Below are the code and all the weights of a small trained network. Each question names an input and a target symbol and asks about switching units off, where a switched-off unit gives its printed mean instead of its output.

import numpy as np


def w(rows, s, z=0):
    codes = np.array(rows[::2]) - 128.0
    scale = np.full(codes.shape[1], s)
    scale[-1] = z or s
    return codes * scale


def f(y):
    return y / 2 * (1 + np.tanh(0.7978845608 * (y + 0.044715 * y**3)))


def softmax(a):
    e = np.exp(a - a.max(-1, keepdims=True))
    return e / e.sum(-1, keepdims=True)


def log_softmax(a):
    a = a - a.max(-1, keepdims=True)
    return a - np.log(np.exp(a).sum(-1, keepdims=True))


def net(x, mask):
    ids = ['ΦΩαβδζλμ'.index(c) for c in x.split()]
    T = len(ids)
    res = E[ids] + P[:T]
    u = 0
    for l in range(2):
        q, k, v = (res @ M[l].T for M in (Q, K, V))
        z = softmax(np.where(np.tri(T) > 0, q @ k.T / 3**0.5, -1e9)) @ v
        res = res + np.where(mask[u], z, O[l][:, -1]) @ O[l][:, :-1]
        u += 1
        y = f(res @ A[l][:, :-1].T + A[l][:, -1])
        res = res + np.where(mask[u : u + 4], y, B[l][:, -1]) @ B[l][:, :-1]
        u += 4
    return log_softmax(res[-1] @ U[:, :-1].T + U[:, -1])


Q, K, V, O, A, B = {}, {}, {}, {}, {}, {}
E = w([
[154,140,135],'Φ',
[237,118,35],'Ω',
[138,55,211],'α',
[79,7,120],'β',
[177,146,150],'δ',
[147,53,216],'ζ',
[161,165,141],'λ',
[81,134,71],'μ',
],0.016)
P = w([
[60,254,180],'0',
[108,93,133],'1',
[121,96,135],'2',
[137,95,130],'3',
[146,93,129],'4',
[154,89,127],'5',
[161,93,125],'6',
[168,94,124],'7',
[177,97,125],'8',
[174,97,119],'9',
],0.0087)
Q[0] = w([
[114,112,119],'L0H0',
[235,2,71],'L0H0',
[211,217,216],'L0H0',
],0.0087)
K[0] = w([
[222,215,205],'L0H0',
[192,139,254],'L0H0',
[3,167,108],'L0H0',
],0.0063)
V[0] = w([
[33,124,75],'L0H0',
[71,66,86],'L0H0',
[194,2,203],'L0H0',
],0.0084)
O[0] = w([
[2,195,87,92],'L0H0',
[89,14,88,131],'L0H0',
[234,185,166,254],'L0H0',
],0.0054,0.006)
A[0] = w([
[161,194,128,254],'L0N0',
[83,97,108,139],'L0N1',
[187,250,19,103],'L0N2',
[137,131,109,141],'L0N3',
],0.013,0.0064)
B[0] = w([
[121,254,124,254],'L0N0',
[145,150,24,155],'L0N1',
[49,7,186,210],'L0N2',
[212,164,85,139],'L0N3',
],0.0098,0.0055)
Q[1] = w([
[166,8,125],'L1H0',
[150,220,137],'L1H0',
[143,70,57],'L1H0',
],0.012)
K[1] = w([
[212,67,175],'L1H0',
[65,245,116],'L1H0',
[173,133,140],'L1H0',
],0.011)
V[1] = w([
[192,158,2],'L1H0',
[88,107,101],'L1H0',
[205,128,84],'L1H0',
],0.011)
O[1] = w([
[254,138,145,3],'L1H0',
[148,38,155,102],'L1H0',
[164,157,154,76],'L1H0',
],0.0089,0.0047)
A[1] = w([
[173,140,143,254],'L1N0',
[179,38,137,119],'L1N1',
[131,208,124,15],'L1N2',
[156,246,114,33],'L1N3',
],0.012,0.00094)
B[1] = w([
[149,211,101,176],'L1N0',
[10,198,198,255],'L1N1',
[167,2,38,193],'L1N2',
[152,15,109,220],'L1N3',
],0.008,0.0033)
U = w([
[152,91,118,3],'Φ',
[66,201,22,202],'Ω',
[144,126,117,26],'α',
[82,1,190,98],'β',
[76,175,177,179],'δ',
[176,63,112,88],'ζ',
[121,113,119,122],'λ',
[169,61,160,210],'μ',
],0.012,0.0032)

Each question gives the input, a string of symbols that net reads in full, and the target symbol t.
The units are the heads (3 rows each of Q, K, V and O) and the neurons (one row each of A and B). Each row of codes is followed by its name. A weight is (code - 128) times the scale printed after its matrix; where a second scale follows, it is the last column's (O, A, B and U).
mask holds one flag per unit, layer by layer, with each layer's heads first. A switched-off unit (its flag False) gives its mean, the last column of its rows in O or B, instead of its output. The means were averaged over made-up inputs and are rounded, as every weight is.
A unit's drop is (log p(t) with every unit on - log p(t) with that unit switched off) / (log p(t) with every unit on - log p(t) with every unit switched off).
The circuit of an input: a set's keep is (log p(t) with only the set's units on - log p(t) with every unit switched off) / (log p(t) with every unit on - log p(t) with every unit switched off). Starting from all 10 units, units are removed one at a time, each time the one whose removal leaves the highest keep (on an exact tie, the one counted first), for as long as the keep stays at least 0.8.
circuit, biggest first: the units of the circuit, biggest drop first
most important unit: the unit with the biggest drop
k most important neurons: the k neurons with the biggest drops, biggest first
k most important neurons of layer l: the k neurons of layer l with the biggest drops, biggest first
drop when u is switched off: that unit's drop, to one decimal
input λ β μ λ α Ω μ δ, target Ω: most important neuron -> L0N0
input λ Φ μ α Ω μ μ α α δ, target Ω: circuit, biggest first -> L1H0; L0N0
input ζ μ μ ζ μ α β Ω λ δ, target ζ: circuit, biggest first -> L0N0; L1N3; L1N2
input Ω ζ μ α μ β ζ μ β, target δ: circuit, biggest first -> L0H0; L1N1; L1N2
input α μ α δ ζ λ, target μ: circuit, biggest first -> L1H0; L0N1; L0H0
input λ ζ ζ ζ μ Φ, target Ω: 4 most important neurons -> L0N2; L0N0; L0N1; L0N3
input ζ δ Φ, target ζ: 2 most important neurons of layer 0 -> L0N0; L0N2
input λ μ Φ, target Ω: circuit, biggest first -> L0N0; L0N2; L1H0
input μ λ μ β ζ δ λ μ λ, target δ: 3 most important neurons -> L1N1; L0N1; L1N0
input δ λ Φ λ, target β: 3 most important neurons -> L1N3; L1N2; L0N0
input α λ μ μ λ, target μ: 2 most important neurons -> L1N3; L0N1
input δ ζ λ, target β: 2 most important neurons -> L1N3; L0N0
input μ μ λ ζ ζ ζ Φ, target δ: 4 most important neurons -> L1N1; L0N1; L1N0; L1N2
input ζ ζ α ζ δ, target ζ: 3 most important neurons of layer 1 -> L1N3; L1N2; L1N1
input ζ μ ζ Φ μ Φ α Φ, target ζ: 4 most important neurons -> L0N0; L1N3; L1N2; L1N1
input μ μ α ζ ζ, target δ: 3 most important neurons -> L0N2; L1N3; L1N2
input μ λ μ ζ μ Φ, target δ: most important unit -> L1N1
input μ ζ ζ λ ζ μ, target δ: 3 most important neurons of layer 0 -> L0N1; L0N0; L0N3
input δ λ α μ ζ Ω, target β: drop when L0N2 is switched off -> 1.7
input β μ α λ Ω ζ μ μ α, target δ: drop when L0H0 is switched off -> 0.5
input μ μ δ, target δ: drop when L1N1 is switched off -> 3.1
input μ μ μ μ α ζ Ω, target β: drop when L0N3 is switched off -> -0.1
input ζ β Ω Ω α α, target δ: most important unit -> L0H0
